Below are the code and all the weights of a small trained network. Each question names an input and a class and asks about switching units off, where a switched-off unit gives its printed mean instead of its output.

import numpy as np


def w(rows, s, z=0):
    codes = np.array(rows[::2]) - 128.0
    scale = np.full(codes.shape[1], s)
    scale[-1] = z or s
    return codes * scale


def norm(h):
    return h / np.sqrt((h * h).mean(-1, keepdims=True) + 1e-5)


def f(y):
    return np.maximum(y, 0)


def log_softmax(a):
    a = a - a.max(-1, keepdims=True)
    return a - np.log(np.exp(a).sum(-1, keepdims=True))


def net(x, mask):
    res = np.array(x, float).reshape(1, 6) / 4 @ E
    u = 0
    for l in range(2):
        y = f(norm(res) @ A[l][:, :-1].T + A[l][:, -1])
        res = res + np.where(mask[u : u + 15], y, B[l][:, -1]) @ B[l][:, :-1]
        u += 15
    return log_softmax(norm(res)[-1] @ U[:, :-1].T + U[:, -1])


A, B = {}, {}
E = w([
[76,96,92,81,65,108,15],'x0',
[132,47,221,212,165,104,154],'x1',
[100,108,125,120,3,125,119],'x2',
[82,163,135,120,167,203,109],'x3',
[208,167,47,95,141,122,50],'x4',
[138,58,29,121,141,137,181],'x5',
],0.0061)
A[0] = w([
[141,124,96,62,174,104,97,211],'0.n1',
[99,113,155,206,100,103,113,105],'0.n2',
[156,140,167,114,155,157,78,185],'0.n3',
[184,83,105,117,3,112,82,250],'0.n4',
[88,124,128,172,109,125,71,114],'0.n5',
[82,98,140,140,59,186,116,115],'0.n6',
[57,109,152,96,101,88,77,116],'0.n7',
[100,74,168,183,167,185,190,82],'0.n8',
[60,208,126,134,134,221,111,81],'0.n9',
[116,174,163,76,77,132,88,109],'0.n10',
[143,163,113,148,92,94,122,245],'0.n11',
[46,140,182,141,88,141,46,84],'0.n12',
[156,56,129,37,147,184,141,201],'0.n13',
[79,169,180,86,96,180,100,152],'0.n14',
[80,101,150,219,179,156,196,76],'0.n15',
],0.0084,0.0022)
B[0] = w([
[181,168,94,110,122,219,198,193],'0.n1',
[207,174,7,42,185,165,93,187],'0.n2',
[77,73,71,121,55,139,157,179],'0.n3',
[151,132,179,122,179,88,152,254],'0.n4',
[174,92,213,100,115,234,92,172],'0.n5',
[144,146,181,135,196,103,38,191],'0.n6',
[111,168,178,160,91,206,135,199],'0.n7',
[85,157,116,208,181,73,172,224],'0.n8',
[127,128,85,119,76,75,146,192],'0.n9',
[6,80,179,132,134,119,149,192],'0.n10',
[135,72,126,61,196,82,206,186],'0.n11',
[131,129,241,80,98,129,1,215],'0.n12',
[197,194,125,168,111,132,95,178],'0.n13',
[72,113,163,87,163,7,91,198],'0.n14',
[63,10,97,222,247,144,142,230],'0.n15',
],0.0052,0.0062)
A[1] = w([
[116,118,130,207,147,147,143,107],'1.n1',
[101,89,143,248,169,151,181,53],'1.n2',
[159,115,72,124,163,153,132,147],'1.n3',
[121,101,114,132,134,132,85,237],'1.n4',
[95,158,178,71,99,138,106,148],'1.n5',
[108,195,110,82,156,122,124,191],'1.n6',
[80,101,190,109,133,102,117,252],'1.n7',
[122,84,138,206,162,139,148,70],'1.n8',
[79,139,154,66,146,125,103,189],'1.n9',
[137,149,54,94,139,173,123,131],'1.n10',
[97,180,128,115,110,125,121,76],'1.n11',
[136,113,220,140,84,165,57,41],'1.n12',
[185,82,187,153,116,114,184,148],'1.n13',
[100,87,169,120,80,118,121,191],'1.n14',
[95,197,124,114,117,113,133,86],'1.n15',
],0.012,0.0018)
B[1] = w([
[69,105,163,254,111,136,148,193],'1.n1',
[67,111,134,229,86,172,91,255],'1.n2',
[154,193,230,123,100,145,167,184],'1.n3',
[129,176,144,134,128,104,130,164],'1.n4',
[72,103,110,97,192,106,104,199],'1.n5',
[146,69,95,171,114,172,172,176],'1.n6',
[185,173,144,146,88,194,137,226],'1.n7',
[88,90,93,191,124,99,150,213],'1.n8',
[136,109,79,123,150,150,136,199],'1.n9',
[170,168,166,144,165,180,180,178],'1.n10',
[68,46,82,126,138,82,132,149],'1.n11',
[82,220,128,79,141,145,47,208],'1.n12',
[105,90,125,121,33,55,113,192],'1.n13',
[149,201,150,128,138,121,75,180],'1.n14',
[132,47,70,122,172,118,120,152],'1.n15',
],0.0081,0.01)
U = w([
[84,191,137,86,143,144,50,252],'0',
[100,69,48,97,172,144,156,19],'1',
[78,115,133,252,117,136,140,191],'2',
[209,191,119,119,139,179,193,166],'3',
[164,114,136,111,67,40,142,9],'4',
],0.018,0.0024)

Each question gives the input, the list of numbers given to net, and the class t.
The units are the neurons (one row each of A and B). Each row of codes is followed by its name. A weight is (code - 128) times the scale printed after its matrix; where a second scale follows, it is the last column's (A, B and U).
mask holds one flag per neuron, layer by layer. A switched-off neuron (its flag False) gives its mean, the last column of its row in B, instead of its output. The means were averaged over made-up inputs and are rounded, as every weight is.
A unit's drop is (log p(t) with every unit on - log p(t) with that unit switched off) / (log p(t) with every unit on - log p(t) with every unit switched off).
The circuit of an input: a set's keep is (log p(t) with only the set's units on - log p(t) with every unit switched off) / (log p(t) with every unit on - log p(t) with every unit switched off). Starting from the 12 units with the biggest drops (on a tie, the unit counted first), units are removed one at a time, each time the one whose removal leaves the highest keep (on an exact tie, the one counted first), for as long as the keep stays at least 0.8.
units of the circuit, in order: the units of the circuit, biggest drop first
k most important neurons: the k neurons with the biggest drops, biggest first
k most important neurons of layer l: the k neurons of layer l with the biggest drops, biggest first
drop when u is switched off: that unit's drop, to one decimal
input [5,2,2,-8,-2,2], class 4: 2 most important neurons -> (0.n4 1.n13)
input [1,2,-2,5,-7,-7], class 0: units of the circuit, in order -> (0.n12 1.n12)
input [-4,0,8,2,2,6], class 4: 2 most important neurons -> (0.n15 0.n8)
input [4,-6,0,5,-7,5], class 1: units of the circuit, in order -> (1.n9 1.n2)
input [3,-7,-2,5,4,2], class 3: units of the circuit, in order -> (1.n10 0.n1)
input [1,-8,8,-4,-8,6], class 4: 2 most important neurons -> (1.n12 0.n12)
input [-1,-1,-8,-7,0,-5], class 4: 3 most important neurons of layer 0 -> (0.n15 0.n8 0.n2)
input [0,-3,6,-8,4,-4], class 4: 4 most important neurons -> (0.n11 0.n4 0.n12 1.n13)
input [6,-3,7,-2,3,7], class 3: 3 most important neurons of layer 0 -> (0.n12 0.n1 0.n14)
input [7,0,-6,7,2,2], class 3: most important neuron of layer 1 -> (1.n10)
input [0,2,-7,7,6,-8], class 1: 3 most important neurons -> (1.n6 0.n3 0.n9)
input [-7,-1,4,-2,6,-6], class 4: drop when 1.n2 is switched off -> 0.1
input [-3,-6,6,3,8,0], class 1: drop when 0.n2 is switched off -> 0.3
input [-4,-2,-1,-2,0,-7], class 1: most important neuron -> (0.n15)
input [8,-7,-3,1,-4,4], class 1: drop when 0.n1 is switched off -> 0.2
